Below are the code and all the weights of a small trained network. Each question names an input and a class and asks about switching units off, where a switched-off unit gives its printed mean instead of its output.

import numpy as np


def w(rows, s, z=0):
    codes = np.array(rows[::2]) - 128.0
    scale = np.full(codes.shape[1], s)
    scale[-1] = z or s
    return codes * scale


def norm(h):
    return h / np.sqrt((h * h).mean(-1, keepdims=True) + 1e-5)


def f(y):
    return y / 2 * (1 + np.tanh(0.7978845608 * (y + 0.044715 * y**3)))


def log_softmax(a):
    a = a - a.max(-1, keepdims=True)
    return a - np.log(np.exp(a).sum(-1, keepdims=True))


def net(x, mask):
    res = np.array(x, float).reshape(1, 2) / 4 @ E
    u = 0
    for l in range(2):
        y = f(norm(res) @ A[l][:, :-1].T + A[l][:, -1])
        res = res + np.where(mask[u : u + 3], y, B[l][:, -1]) @ B[l][:, :-1]
        u += 3
    return log_softmax(norm(res)[-1] @ U[:, :-1].T + U[:, -1])


A, B = {}, {}
E = w([
[167,200,68,192,153,26,126,80,176,110,152,72],'x0',
[183,197,77,82,82,68,223,2,78,45,77,99],'x1',
],0.007)
A[0] = w([
[162,187,122,67,181,100,123,71,57,22,97,111,253],'0.n0',
[107,136,128,250,207,80,29,198,221,194,195,114,116],'0.n1',
[123,2,110,32,112,252,168,155,95,199,75,124,74],'0.n2',
],0.0043,0.0044)
B[0] = w([
[169,87,145,19,24,178,220,213,166,187,179,132,214],'0.n0',
[153,132,130,54,51,148,212,98,102,121,116,124,255],'0.n1',
[160,165,223,3,61,167,153,181,95,71,200,172,199],'0.n2',
],0.0031,0.0084)
A[1] = w([
[115,105,138,243,177,117,13,230,243,215,225,122,58],'1.n0',
[161,221,102,252,183,7,44,142,232,113,222,90,86],'1.n1',
[165,160,170,87,56,128,152,177,173,146,218,129,4],'1.n2',
],0.012,0.0025)
B[1] = w([
[201,189,52,96,75,51,233,30,126,83,102,80,230],'1.n0',
[76,54,243,70,113,254,76,220,90,157,147,210,207],'1.n1',
[103,137,111,222,185,96,65,107,152,144,121,111,250],'1.n2',
],0.0065,0.018)
U = w([
[197,154,61,80,50,101,255,67,154,142,101,87,178],'0',
[107,111,241,59,101,224,101,188,97,130,159,199,204],'1',
[82,141,116,236,206,109,58,123,163,159,117,107,108],'2',
[125,116,44,77,241,101,144,243,125,71,121,116,1],'3',
],0.0078,0.0031)

Each question gives the input, the list of numbers given to net, and the class t.
The units are the neurons (one row each of A and B). Each row of codes is followed by its name. A weight is (code - 128) times the scale printed after its matrix; where a second scale follows, it is the last column's (A, B and U).
mask holds one flag per neuron, layer by layer. A switched-off neuron (its flag False) gives its mean, the last column of its row in B, instead of its output. The means were averaged over made-up inputs and are rounded, as every weight is.
A unit's drop is (log p(t) with every unit on - log p(t) with that unit switched off) / (log p(t) with every unit on - log p(t) with every unit switched off).
The circuit of an input: a set's keep is (log p(t) with only the set's units on - log p(t) with every unit switched off) / (log p(t) with every unit on - log p(t) with every unit switched off). Starting from all 6 units, units are removed one at a time, each time the one whose removal leaves the highest keep (on an exact tie, the one counted first), for as long as the keep stays at least 0.8.
units of the circuit, in order: the units of the circuit, biggest drop first
unit that matters most: the unit with the biggest drop
top k neurons: the k neurons with the biggest drops, biggest first
top k neurons in layer l: the k neurons of layer l with the biggest drops, biggest first
drop of u: that unit's drop, to one decimal
input [4,-3], class 1: unit that matters most	0.n0
input [-1,1], class 2: units of the circuit, in order	[1.n0 1.n1]
input [0,3], class 2: units of the circuit, in order	[1.n0 0.n1 1.n1]
input [-3,-2], class 2: units of the circuit, in order	[1.n1 1.n0]
input [7,6], class 1: units of the circuit, in order	[0.n1 1.n1 1.n0]
input [0,-2], class 2: top 3 neurons	[0.n1 1.n0 1.n1]
input [-2,0], class 2: top 3 neurons	[1.n1 1.n2 1.n0]
input [-1,0], class 2: units of the circuit, in order	[1.n1 1.n0]
input [-3,2], class 2: top 2 neurons	[1.n2 1.n0]
input [-5,-6], class 0: top 2 neurons	[1.n0 1.n1]
input [-2,-4], class 0: top 2 neurons	[1.n1 0.n0]
input [-1,-1], class 2: top 2 neurons in layer 1	[1.n1 1.n0]
input [-7,-7], class 0: top 4 neurons	[1.n0 1.n1 0.n0 0.n1]
input [2,-4], class 0: top 2 neurons in layer 0	[0.n2 0.n0]
input [-2,1], class 2: unit that matters most	1.n2
input [4,3], class 1: top 2 neurons in layer 0	[0.n1 0.n2]
input [3,0], class 2: drop of 0.n0	0.2
input [7,-1], class 1: drop of 1.n1	0.5
input [7,-3], class 1: drop of 1.n1	1.4
input [-1,-8], class 0: top neuron in layer 1	[1.n0]
